Below are the code and all the weights of a small trained network. Each question names an input and a target symbol and asks about switching units off, where a switched-off unit gives its printed mean instead of its output.

import numpy as np


def w(rows, s, z=0):
    codes = np.array(rows[::2]) - 128.0
    scale = np.full(codes.shape[1], s)
    scale[-1] = z or s
    return codes * scale


def norm(h):
    return h / np.sqrt((h * h).mean(-1, keepdims=True) + 1e-5)


def f(y):
    return np.maximum(y, 0)


def softmax(a):
    e = np.exp(a - a.max(-1, keepdims=True))
    return e / e.sum(-1, keepdims=True)


def log_softmax(a):
    a = a - a.max(-1, keepdims=True)
    return a - np.log(np.exp(a).sum(-1, keepdims=True))


def net(x, mask):
    ids = ['αβδζθλμξπστψ'.index(c) for c in x.split()]
    T = len(ids)
    res = E[ids] + P[:T]
    r = norm(res)
    for j in range(2):
        rows = slice(3 * j, 3 * j + 3)
        q, k, v = (r @ M[0][rows].T for M in (Q, K, V))
        z = softmax(np.where(np.tri(T) > 0, q @ k.T / 3**0.5, -1e9)) @ v
        o = O[0][rows]
        res = res + np.where(mask[j], z, o[:, -1]) @ o[:, :-1]
    y = f(norm(res) @ A[0][:, :-1].T + A[0][:, -1])
    res = res + np.where(mask[2:6], y, B[0][:, -1]) @ B[0][:, :-1]
    return log_softmax(norm(res)[-1] @ U[:, :-1].T + U[:, -1])


Q, K, V, O, A, B = {}, {}, {}, {}, {}, {}
E = w([
[126,136,31,132,115],'α',
[126,135,68,110,122],'β',
[144,103,34,136,111],'δ',
[155,133,62,109,91],'ζ',
[132,136,58,120,96],'θ',
[156,119,34,121,101],'λ',
[149,148,42,114,112],'μ',
[113,122,59,136,119],'ξ',
[175,116,63,84,157],'π',
[125,145,36,124,83],'σ',
[57,80,159,154,2],'τ',
[155,39,199,42,147],'ψ',
],0.0045)
P = w([
[129,133,164,138,137],'0',
[18,204,109,80,219],'1',
[201,28,57,202,123],'2',
[180,153,135,121,88],'3',
[40,181,104,85,173],'4',
[140,16,40,185,134],'5',
[173,148,128,104,79],'6',
[54,156,93,81,153],'7',
[121,14,63,174,121],'8',
[155,133,121,93,86],'9',
[73,123,81,63,145],'10',
[129,7,113,182,103],'11',
[163,139,137,111,90],'12',
[105,110,90,60,157],'13',
],0.011)
Q[0] = w([
[77,68,175,142,141],'head 1',
[179,130,170,87,16],'head 1',
[183,242,251,1,51],'head 1',
[159,166,103,90,3],'head 2',
[159,174,164,56,80],'head 2',
[216,172,138,133,109],'head 2',
],0.011)
K[0] = w([
[107,26,102,136,115],'head 1',
[152,125,231,209,159],'head 1',
[144,181,153,249,191],'head 1',
[146,161,176,193,176],'head 2',
[163,198,188,168,126],'head 2',
[203,120,164,160,142],'head 2',
],0.011)
V[0] = w([
[71,38,251,129,178],'head 1',
[102,38,156,134,29],'head 1',
[44,152,154,214,61],'head 1',
[120,103,65,144,150],'head 2',
[50,165,180,151,254],'head 2',
[165,224,167,78,66],'head 2',
],0.0081)
O[0] = w([
[12,47,115,90,156,2],'head 1',
[101,114,46,154,111,96],'head 1',
[28,132,147,228,26,155],'head 1',
[157,168,176,101,38,186],'head 2',
[184,30,255,129,151,185],'head 2',
[136,154,75,206,225,96],'head 2',
],0.0079,0.0031)
A[0] = w([
[94,119,86,162,113,121],'neuron 1',
[180,96,141,85,107,2],'neuron 2',
[65,68,133,113,121,95],'neuron 3',
[117,196,178,2,158,104],'neuron 4',
],0.016,0.0032)
B[0] = w([
[104,82,215,104,179,180],'neuron 1',
[83,168,136,150,167,203],'neuron 2',
[207,162,46,123,118,181],'neuron 3',
[45,159,127,8,129,254],'neuron 4',
],0.011,0.009)
U = w([
[97,117,193,52,175,253],'α',
[86,173,109,67,30,105],'β',
[146,211,59,113,76,137],'δ',
[170,65,7,65,173,6],'ζ',
[21,124,36,189,102,107],'θ',
[119,155,68,191,222,156],'λ',
[124,6,153,115,46,95],'μ',
[188,50,184,123,201,99],'ξ',
[82,217,134,223,104,140],'π',
[153,145,248,146,75,62],'σ',
[239,167,165,131,205,74],'τ',
[87,98,188,195,184,204],'ψ',
],0.013,0.0034)

Each question gives the input, a string of symbols that net reads in full, and the target symbol t.
The units are the heads (3 rows each of Q, K, V and O) and the neurons (one row each of A and B). Each row of codes is followed by its name. A weight is (code - 128) times the scale printed after its matrix; where a second scale follows, it is the last column's (O, A, B and U).
mask holds one flag per unit, heads first, then neurons. A switched-off unit (its flag False) gives its mean, the last column of its rows in O or B, instead of its output. The means were averaged over made-up inputs and are rounded, as every weight is.
A unit's drop is (log p(t) with every unit on - log p(t) with that unit switched off) / (log p(t) with every unit on - log p(t) with every unit switched off).
The circuit of an input: a set's keep is (log p(t) with only the set's units on - log p(t) with every unit switched off) / (log p(t) with every unit on - log p(t) with every unit switched off). Starting from all 6 units, units are removed one at a time, each time the one whose removal leaves the highest keep (on an exact tie, the one counted first), for as long as the keep stays at least 0.8.
units of the circuit, in order: the units of the circuit, biggest drop first
most important unit: the unit with the biggest drop
top k neurons: the k neurons with the biggest drops, biggest first
heads that matter: for each layer, one digit per head in row order, 1 if its drop is at least 0.15 and else 0, layers parted by /
input α θ τ α τ σ δ μ σ, target δ: heads that matter : 11
input α δ σ τ τ δ π ξ β, target τ: most important unit : head 1
input μ ψ ζ ψ α ξ τ π ξ, target μ: units of the circuit, in order : neuron 4; head 2
input θ π β τ σ θ λ τ β μ τ δ ζ, target ψ: units of the circuit, in order : head 2; head 1; neuron 1
input σ τ β π τ α ψ τ α θ, target π: units of the circuit, in order : head 1; neuron 4
input ζ σ α τ τ θ λ τ δ, target μ: units of the circuit, in order : neuron 4; head 2
input τ τ τ α δ τ δ π μ σ, target θ: heads that matter : 10
input τ α τ θ, target θ: heads that matter : 10
input δ ξ σ π δ π α μ θ θ τ α, target μ: heads that matter : 01
input σ τ δ, target μ: heads that matter : 01
input β λ σ τ σ θ θ π δ τ α τ δ, target ξ: heads that matter : 01
input μ β α π σ μ, target δ: units of the circuit, in order : head 1; head 2
input λ ξ ζ μ σ μ μ, target δ: heads that matter : 01
input τ λ δ β β ζ σ α τ μ τ σ, target μ: most important unit : neuron 1
input μ τ β τ π τ, target μ: units of the circuit, in order : head 2; neuron 4
input ξ ζ π π τ β π λ σ τ μ α π, target μ: top 2 neurons : neuron 4; neuron 3
input π μ π, target τ: top 2 neurons : neuron 4; neuron 2
input π θ ψ ζ, target α: units of the circuit, in order : head 1; neuron 4
input θ ζ β μ α τ λ λ δ π, target ψ: top 2 neurons : neuron 1; neuron 4
input α ψ π θ, target σ: heads that matter : 00
input ζ τ δ σ δ θ δ π π τ τ σ δ, target λ: heads that matter : 01
input τ λ δ τ μ ξ π, target θ: units of the circuit, in order : head 1
input τ τ π ζ α τ ζ α λ τ λ ζ, target μ: top 2 neurons : neuron 4; neuron 1
input τ α τ β θ σ σ δ δ, target δ: units of the circuit, in order : head 1; neuron 1
input θ π μ α τ α δ, target ψ: heads that matter : 11
input δ ζ τ τ π π ψ β ψ ψ ζ τ, target ζ: heads that matter : 10
input τ θ τ θ π τ α θ π, target τ: heads that matter : 10
